What each symbol does to the objects:
at | r f i e z n
z230 | z836 z631 z507 z193 z667 z283
z470 | z890 z397 z667 z276 z50 z530
z605 | z537 z519 z387 z836 z648 z215
z515 | z282 z428 z882 z793 z321 z48
z803 | z456 z394 z134 z897 z519 z507
z215 | z519 z732 z605 z631 z984 z398
z750 | z470 z530 z276 z32 z675 z158
z404 | z803 z507 z897 z648 z215 z193
z50 | z283 z875 z453 z377 z750 z579
z456 | z515 z48 z793 z134 z920 z394
z345 | z435 z521 z428 z48 z314 z537
z631 | z605 z215 z836 z230 z890 z481
z394 | z48 z387 z456 z803 z733 z836
z84 | z159 z648 z733 z732 z230 z890
z882 | z205 z282 z158 z689 z59 z515
z276 | z667 z470 z398 z830 z377 z750
z931 | z689 z793 z127 z888 z345 z134
z321 | z893 z888 z59 z521 z456 z594
z537 | z521 z920 z345 z387 z897 z519
z733 | z594 z159 z920 z519 z507 z84
z158 | z530 z205 z750 z679 z335 z882
z397 | z984 z525 z890 z470 z875 z342
z679 | z750 z158 z32 z906 z600 z689
z521 | z59 z321 z435 z345 z134 z920
z890 | z648 z984 z84 z667 z283 z397
z21 | z377 z675 z342 z205 z906 z600
z283 | z631 z481 z230 z453 z470 z875
z127 | z679 z689 z906 z893 z428 z931
z205 | z342 z21 z530 z158 z16 z282
z875 | z481 z830 z283 z50 z530 z550
z689 | z158 z882 z679 z127 z435 z793
z906 | z32 z679 z550 z16 z282 z127
z134 | z793 z456 z931 z314 z537 z803
z579 | z875 z550 z50 z675 z158 z16
z159 | z314 z897 z594 z733 z836 z648
z59 | z16 z893 z335 z435 z793 z321
z594 | z888 z314 z321 z920 z394 z159
z48 | z428 z345 z515 z456 z594 z387
z519 | z920 z733 z537 z605 z404 z732
z377 | z453 z50 z525 z342 z32 z675
z793 | z882 z515 z689 z931 z521 z456
z732 | z733 z84 z519 z215 z193 z667
z920 | z321 z594 z521 z537 z803 z733
z675 | z50 z579 z377 z21 z679 z335
z525 | z193 z453 z984 z397 z830 z377
z342 | z525 z377 z397 z530 z550 z21
z16 | z550 z906 z579 z335 z882 z893
z193 | z507 z230 z404 z984 z398 z453
z507 | z394 z836 z803 z404 z732 z230
z984 | z404 z193 z648 z890 z481 z525
z282 | z21 z600 z205 z882 z893 z428
z481 | z215 z398 z631 z283 z397 z830
z836 | z387 z605 z394 z507 z84 z631
z530 | z397 z342 z470 z750 z579 z205
z428 | z600 z435 z282 z515 z888 z345
z667 | z84 z890 z732 z398 z453 z470
z830 | z398 z276 z481 z875 z342 z32
z453 | z230 z283 z193 z525 z276 z50
z387 | z345 z537 z48 z394 z159 z605
z888 | z127 z931 z893 z321 z48 z314
z648 | z897 z404 z159 z84 z631 z984
z600 | z675 z335 z21 z282 z127 z435
z893 | z906 z127 z16 z59 z515 z888
z550 | z830 z32 z875 z579 z205 z906
z314 | z931 z134 z888 z594 z387 z897
z32 | z276 z750 z830 z550 z21 z679
z398 | z732 z667 z215 z481 z525 z276
z335 | z579 z16 z675 z600 z689 z59
z435 | z335 z59 z600 z428 z931 z521
z897 | z134 z803 z314 z159 z605 z404

In the rows, zero is written as 39.

The rows follow the links: the fewer symbols apart two objects are, the more alike their rows tend to be.

Each row is also shifted at random along 3 hidden directions that mean nothing.

Each row, then its object:
32	36	50	29	34	52	50	41	49	29	35	35	35	40	41	38	22	40	29	36	45	41	35	48	36	30	46	35	55	42	42	32	50	24	38	29: z387
51	36	27	48	47	27	30	37	32	46	37	34	39	51	34	30	49	35	50	41	40	41	54	40	43	36	43	40	26	34	48	46	27	48	36	56: z377
50	36	26	53	46	27	33	43	23	50	38	30	34	46	30	32	53	32	43	39	36	36	57	45	48	30	39	41	29	36	46	47	24	50	39	55: z875
44	32	37	43	39	41	29	28	40	41	51	38	43	27	23	40	53	38	51	33	40	35	55	43	33	41	35	39	21	43	20	51	35	48	49	56: z335
37	40	27	48	42	20	36	50	24	51	35	36	37	45	50	33	49	38	40	43	29	36	31	34	50	44	32	42	33	38	47	39	26	48	34	44: z470
59	50	47	45	43	43	50	52	25	37	35	38	33	30	19	55	34	33	20	39	38	38	59	40	42	31	39	38	59	39	39	29	49	40	47	18: z519
36	32	45	25	34	49	29	19	64	29	46	46	52	40	50	33	33	49	55	39	47	45	24	33	24	52	43	39	28	41	32	43	43	32	37	48: z893
60	29	41	31	33	47	34	21	54	36	48	42	41	38	41	32	42	42	50	35	44	40	32	46	31	39	41	38	23	42	31	49	38	37	38	53: z689
32	33	36	43	36	40	32	29	39	44	51	42	40	27	29	40	55	37	50	34	38	34	45	45	35	40	32	40	21	42	21	53	33	49	45	52: z16
53	38	48	31	35	53	36	18	56	31	50	51	44	37	33	43	40	42	47	39	49	41	36	40	28	39	41	39	31	37	28	45	47	37	39	38: z435
7	44	43	41	36	42	53	57	30	39	34	35	31	30	36	46	30	35	21	36	34	36	42	44	46	32	36	37	59	43	39	30	45	34	43	22: z605
20	28	49	30	26	50	44	42	49	32	42	33	42	18	47	41	27	45	34	30	36	37	26	45	32	45	35	36	44	53	23	37	45	26	46	38: z48
14	39	36	44	54	33	33	57	30	34	23	20	44	43	27	36	25	41	37	42	43	45	69	31	41	43	51	38	55	39	55	29	39	34	48	42: z631
49	36	51	34	43	53	42	41	45	26	34	31	43	33	25	43	22	42	33	37	48	43	59	41	30	39	51	35	55	42	41	30	52	27	48	34: z537
49	36	25	46	41	21	35	46	28	51	35	33	37	47	53	28	49	38	43	41	30	36	30	37	48	41	35	41	29	40	49	42	24	45	33	52: z830
62	42	30	40	46	28	25	27	44	41	40	45	48	57	46	30	48	42	57	48	43	46	35	25	37	48	43	43	24	30	50	42	32	46	31	50: z750
53	38	35	40	45	29	39	57	32	36	22	23	42	45	48	32	26	43	32	44	36	45	43	32	42	46	46	36	53	42	58	27	38	31	39	40: z215
22	31	25	44	40	26	33	42	34	50	37	32	34	51	48	25	48	36	46	38	36	37	35	46	48	33	38	41	26	37	48	47	24	45	32	58: z50
57	39	49	35	28	54	49	32	42	36	50	46	34	20	32	50	43	37	31	32	37	33	33	48	34	34	31	38	39	46	18	43	47	38	44	30: z321
25	52	30	48	47	25	39	50	25	48	33	42	37	49	44	41	45	36	37	46	33	40	36	29	50	41	34	41	43	31	51	35	33	46	33	30: z283
33	53	34	47	51	26	37	49	28	43	29	41	41	54	38	41	39	38	38	49	39	43	45	25	47	41	41	42	47	29	56	31	37	45	35	29: z398
60	40	50	36	30	55	47	29	44	37	53	51	34	23	28	53	44	36	32	33	39	33	38	48	34	33	33	38	38	42	19	44	47	39	44	28: z888

Complete each set of four: the symbols that take the first to the second take the third to the fourth, perhaps in another order.
Answer with the object's name.
60	31	45	33	34	54	38	18	53	36	51	47	37	40	30	37	43	37	45	34	48	38	40	52	31	28	42	38	27	39	29	49	41	39	39	46
to 35	26	38	36	34	46	31	26	49	39	48	39	41	32	37	33	46	41	52	33	42	36	40	47	32	40	39	38	22	45	26	52	34	41	43	58
as 50	36	35	43	42	34	47	56	24	42	27	24	31	42	39	35	33	34	25	37	35	37	50	48	48	29	44	38	53	43	52	31	36	34	39	39
to z507

64	49	33	44	45	29	45	47	28	46	29	41	32	61	45	35	39	34	31	46	38	41	35	38	50	28	42	40	48	29	63	32	36	42	28	30
to -7	46	29	52	47	25	36	53	22	49	35	36	36	41	33	41	48	34	39	42	33	37	52	33	49	38	35	41	40	34	43	40	30	51	40	39
as 69	29	48	33	33	52	45	39	43	30	38	29	37	27	33	41	26	42	30	33	41	38	48	49	32	35	44	35	48	49	34	35	46	28	47	40
to z803

50	35	50	36	34	52	42	38	42	32	45	36	42	15	26	50	35	42	33	33	38	37	49	42	31	43	36	37	44	50	20	39	48	35	53	36
to 45	49	47	35	40	40	46	49	38	32	32	40	44	34	43	49	25	43	27	45	37	44	34	27	37	48	39	38	59	39	43	24	50	31	42	18
as 45	41	50	30	32	53	41	22	56	33	50	54	41	34	40	45	39	42	43	38	43	39	25	40	31	42	36	38	35	38	25	43	49	37	38	32
to z537

57	42	50	32	31	52	43	27	51	35	50	52	41	26	37	50	40	42	38	37	41	37	28	39	30	43	34	38	38	41	22	42	48	38	41	29
to 47	36	46	30	31	54	42	18	56	35	51	52	38	40	36	41	41	37	44	35	47	38	30	49	32	31	40	39	30	37	29	47	44	37	36	38
as 58	31	38	35	36	39	25	26	49	37	46	39	51	30	44	35	45	47	55	37	38	40	33	33	29	55	36	40	21	45	27	47	35	40	42	55
to z679

39	43	26	47	44	18	33	52	25	49	32	35	41	43	51	32	47	40	43	44	28	39	32	29	46	50	33	42	34	39	49	38	27	47	36	46
to 43	39	30	41	43	31	30	28	43	46	42	45	40	58	44	30	50	38	52	44	45	42	35	36	41	37	41	42	24	29	48	47	30	46	30	51
as 39	37	35	38	34	35	30	29	44	43	50	47	45	31	45	38	52	43	52	38	35	37	24	34	35	51	30	40	20	43	25	48	32	46	39	49
to z893

30	47	32	38	38	26	46	48	35	46	28	44	32	62	64	31	35	37	33	47	35	41	12	35	51	35	38	40	45	31	61	33	35	37	21	30
to 38	38	29	44	46	31	28	30	41	44	40	40	40	55	38	29	50	37	52	42	45	41	46	39	42	35	43	41	25	30	48	47	29	46	33	54
as 48	43	35	44	38	36	32	26	39	45	52	51	41	35	36	43	58	38	50	40	36	35	35	35	38	43	31	41	20	36	25	50	34	52	39	44
to z515

56	39	35	42	46	32	43	55	28	39	25	27	35	49	42	32	30	39	30	42	38	41	47	40	46	33	47	37	51	38	58	30	37	33	37	40
to 30	37	32	35	36	29	49	50	39	43	26	35	29	63	67	24	28	37	31	41	36	41	12	45	51	29	41	39	47	36	65	31	34	30	21	36
as 40	40	50	30	29	54	43	25	55	34	51	54	39	31	42	47	39	41	40	37	41	37	22	42	32	40	34	38	35	39	23	42	48	36	38	30
to z888

33	44	33	43	41	36	34	23	42	47	48	55	37	52	39	37	56	34	51	43	43	38	33	40	42	33	36	43	22	28	39	50	32	52	30	43
to 30	35	26	47	41	23	34	47	27	51	35	32	36	47	49	27	49	36	43	39	32	36	34	40	49	39	35	41	30	40	48	43	25	46	35	54
as 36	43	42	41	37	38	51	58	27	40	32	33	33	32	42	46	31	37	22	38	31	36	38	41	45	36	35	37	57	44	42	29	43	35	42	25
to z537

42	48	46	36	35	42	53	49	36	36	34	42	33	37	45	47	28	39	22	40	35	39	29	38	42	37	36	37	58	40	43	28	49	33	38	17
to 21	35	36	45	41	36	49	61	22	42	28	22	29	37	33	37	31	34	24	34	35	36	55	50	48	27	43	36	55	44	48	34	36	36	44	38
as 30	42	34	36	33	32	32	26	50	45	48	55	45	42	59	37	52	43	54	43	34	40	7	28	38	53	28	43	20	37	31	46	33	47	30	42
to z282

43	31	38	40	40	42	24	28	46	35	47	36	49	26	27	39	48	44	55	36	42	40	53	36	27	52	39	40	23	44	24	48	36	44	50	58
to 33	47	35	42	41	36	31	25	42	45	49	54	41	42	36	42	57	37	52	42	39	37	34	34	39	42	33	43	22	32	31	48	34	52	35	42
as 49	25	39	32	28	48	37	23	52	39	50	42	35	38	45	30	46	39	48	31	42	34	27	55	34	33	36	39	21	44	29	52	34	38	35	56
to z158

32	38	39	43	37	36	51	60	24	42	30	28	30	33	43	40	31	36	22	36	31	35	40	45	48	32	37	38	55	45	45	31	39	34	41	32
to 49	29	48	30	29	51	44	41	46	31	41	31	40	21	43	41	27	45	33	32	37	37	33	47	32	43	38	35	46	52	28	35	45	27	46	39
as 59	33	45	36	42	51	29	20	52	32	49	41	47	35	22	39	42	41	52	37	50	41	56	42	26	41	46	39	27	39	28	47	42	41	46	51
to z750

43	43	27	49	46	18	31	51	25	47	32	35	44	40	47	36	48	41	43	44	30	40	39	25	45	52	35	42	34	38	47	37	28	48	38	45
to 68	42	27	54	49	21	32	48	19	51	36	33	38	42	32	37	54	35	42	42	32	37	54	34	47	41	36	42	32	37	46	40	27	52	41	49
as 41	33	48	24	36	49	41	41	54	24	32	29	49	34	49	36	16	51	37	39	44	47	33	35	28	51	48	35	52	47	43	28	50	19	43	38
to z537

34	47	46	40	38	43	51	52	31	37	34	38	35	33	36	50	30	37	22	39	35	37	41	39	43	35	38	38	58	40	40	28	47	35	42	18
to 58	50	34	45	46	28	43	47	28	46	30	42	34	59	45	37	40	34	32	48	37	41	35	33	50	32	40	41	47	28	60	31	36	42	28	28
as 59	29	48	36	33	57	51	39	39	33	40	31	27	32	24	41	30	33	24	28	45	34	55	63	37	17	45	35	49	45	34	39	46	29	45	38
to z648

